Below is a small trained network, with its code and all its weights. Each question gives an input and a target symbol and asks what happens when units are switched off, that is, made to give their printed mean instead of their output.

import numpy as np


def w(rows, s, z=0):
    codes = np.array(rows[::2]) - 128.0
    scale = np.full(codes.shape[1], s)
    scale[-1] = z or s
    return codes * scale


def norm(h):
    return h / np.sqrt((h * h).mean(-1, keepdims=True) + 1e-5)


def f(y):
    return np.maximum(y, 0)


def softmax(a):
    e = np.exp(a - a.max(-1, keepdims=True))
    return e / e.sum(-1, keepdims=True)


def log_softmax(a):
    a = a - a.max(-1, keepdims=True)
    return a - np.log(np.exp(a).sum(-1, keepdims=True))


def net(x, mask):
    ids = ['ΣΩαβγδημξτφψ'.index(c) for c in x.split()]
    T = len(ids)
    res = E[ids] + P[:T]
    r = norm(res)
    for j in range(2):
        rows = slice(2 * j, 2 * j + 2)
        q, k, v = (r @ M[0][rows].T for M in (Q, K, V))
        z = softmax(np.where(np.tri(T) > 0, q @ k.T / 2**0.5, -1e9)) @ v
        o = O[0][rows]
        res = res + np.where(mask[j], z, o[:, -1]) @ o[:, :-1]
    y = f(norm(res) @ A[0][:, :-1].T + A[0][:, -1])
    res = res + np.where(mask[2:10], y, B[0][:, -1]) @ B[0][:, :-1]
    return log_softmax(norm(res)[-1] @ U[:, :-1].T + U[:, -1])


Q, K, V, O, A, B = {}, {}, {}, {}, {}, {}
E = w([
[95,159,132,94],'Σ',
[94,160,132,95],'Ω',
[88,164,135,93],'α',
[102,158,133,91],'β',
[90,165,140,101],'γ',
[97,163,139,104],'δ',
[64,161,141,102],'η',
[110,134,179,160],'μ',
[90,56,106,73],'ξ',
[206,180,145,108],'τ',
[96,31,144,159],'φ',
[243,97,8,81],'ψ',
],0.014)
P = w([
[116,141,254,15],'0',
[126,135,238,38],'1',
[128,137,218,51],'2',
[125,145,199,60],'3',
[130,148,182,68],'4',
[132,148,168,76],'5',
[137,149,156,84],'6',
[143,148,144,94],'7',
[140,152,138,95],'8',
[170,153,129,93],'9',
],0.0095)
Q[0] = w([
[150,131,182,32],'H1',
[140,129,86,121],'H1',
[170,101,246,5],'H2',
[168,169,149,115],'H2',
],0.027)
K[0] = w([
[93,160,74,223],'H1',
[84,137,128,102],'H1',
[145,134,6,220],'H2',
[72,162,84,130],'H2',
],0.022)
V[0] = w([
[160,15,104,183],'H1',
[56,113,176,254],'H1',
[75,40,34,17],'H2',
[253,173,127,105],'H2',
],0.019)
O[0] = w([
[167,56,172,116,6],'H1',
[125,157,237,210,100],'H1',
[81,106,164,2,197],'H2',
[174,203,104,120,168],'H2',
],0.017,0.018)
A[0] = w([
[56,3,126,164,197],'N1',
[235,183,115,183,69],'N2',
[63,185,99,220,135],'N3',
[216,110,50,70,236],'N4',
[136,55,12,152,114],'N5',
[137,162,185,75,253],'N6',
[100,186,77,123,129],'N7',
[189,127,116,21,128],'N8',
],0.018,0.0041)
B[0] = w([
[200,48,14,140,171],'N1',
[140,35,54,53,165],'N2',
[85,106,223,171,214],'N3',
[129,71,221,139,214],'N4',
[174,146,250,126,140],'N5',
[177,70,147,173,240],'N6',
[189,116,71,136,253],'N7',
[140,174,205,166,227],'N8',
],0.021,0.012)
U = w([
[165,145,127,129,73],'Σ',
[176,110,144,122,42],'Ω',
[170,189,136,186,113],'α',
[247,131,55,177,150],'β',
[144,164,103,160,108],'γ',
[60,79,172,40,148],'δ',
[61,164,74,145,254],'η',
[150,130,122,136,55],'μ',
[173,10,100,139,189],'ξ',
[148,124,130,127,41],'τ',
[144,169,112,110,88],'φ',
[111,103,187,246,171],'ψ',
],0.015,0.0048)

Each question gives the input, a string of symbols that net reads in full, and the target symbol t.
The units are the heads (2 rows each of Q, K, V and O) and the neurons (one row each of A and B). Each row of codes is followed by its name. A weight is (code - 128) times the scale printed after its matrix; where a second scale follows, it is the last column's (O, A, B and U).
mask holds one flag per unit, heads first, then neurons. A switched-off unit (its flag False) gives its mean, the last column of its rows in O or B, instead of its output. The means were averaged over made-up inputs and are rounded, as every weight is.
A unit's drop is (log p(t) with every unit on - log p(t) with that unit switched off) / (log p(t) with every unit on - log p(t) with every unit switched off).
The circuit of an input: a set's keep is (log p(t) with only the set's units on - log p(t) with every unit switched off) / (log p(t) with every unit on - log p(t) with every unit switched off). Starting from all 10 units, units are removed one at a time, each time the one whose removal leaves the highest keep (on an exact tie, the one counted first), for as long as the keep stays at least 0.8.
units of the circuit, in order: the units of the circuit, biggest drop first
most important unit: the unit with the biggest drop
k most important neurons: the k neurons with the biggest drops, biggest first
which heads matter: for each layer, one digit per head in row order, 1 if its drop is at least 0.15 and else 0, layers parted by /
input μ τ ξ η Σ τ μ Ω, target β: most important unit	H2
input β μ ξ φ τ, target ξ: units of the circuit, in order	N2; H2; H1; N8
input μ μ μ φ μ η, target ξ: 4 most important neurons	N1; N8; N4; N3
input μ μ μ η μ τ, target β: units of the circuit, in order	H2; N2
input Σ μ μ δ φ δ, target ξ: units of the circuit, in order	H2; N1
input γ ξ Σ μ δ, target ψ: which heads matter	10
input μ γ μ, target ψ: which heads matter	00
input α ψ μ φ Ω μ γ, target α: which heads matter	11
input μ Σ μ η δ, target ψ: units of the circuit, in order	H2; H1
input Σ μ α η, target ψ: 3 most important neurons	N3; N2; N7
input φ β α ξ μ β, target δ: which heads matter	01
input ξ β ξ, target δ: which heads matter	01
input τ μ η, target β: 2 most important neurons	N2; N4
input ξ η Ω μ δ Ω μ, target ψ: most important unit	H1
input μ α Σ η, target η: units of the circuit, in order	H1; N4
input μ φ τ μ μ η Σ η, target η: which heads matter	00
input γ γ β γ α δ, target α: units of the circuit, in order	N5; N2; H2; H1
input η φ η β, target ξ: which heads matter	01
input α η δ, target η: units of the circuit, in order	H1; H2; N4; N1
input μ μ μ μ γ τ η η, target β: 2 most important neurons	N7; N2
input η μ η β ξ δ, target δ: units of the circuit, in order	H2
input β α μ η τ τ μ μ, target β: 2 most important neurons	N2; N8
input α Ω τ μ μ β, target ψ: 2 most important neurons	N3; N1
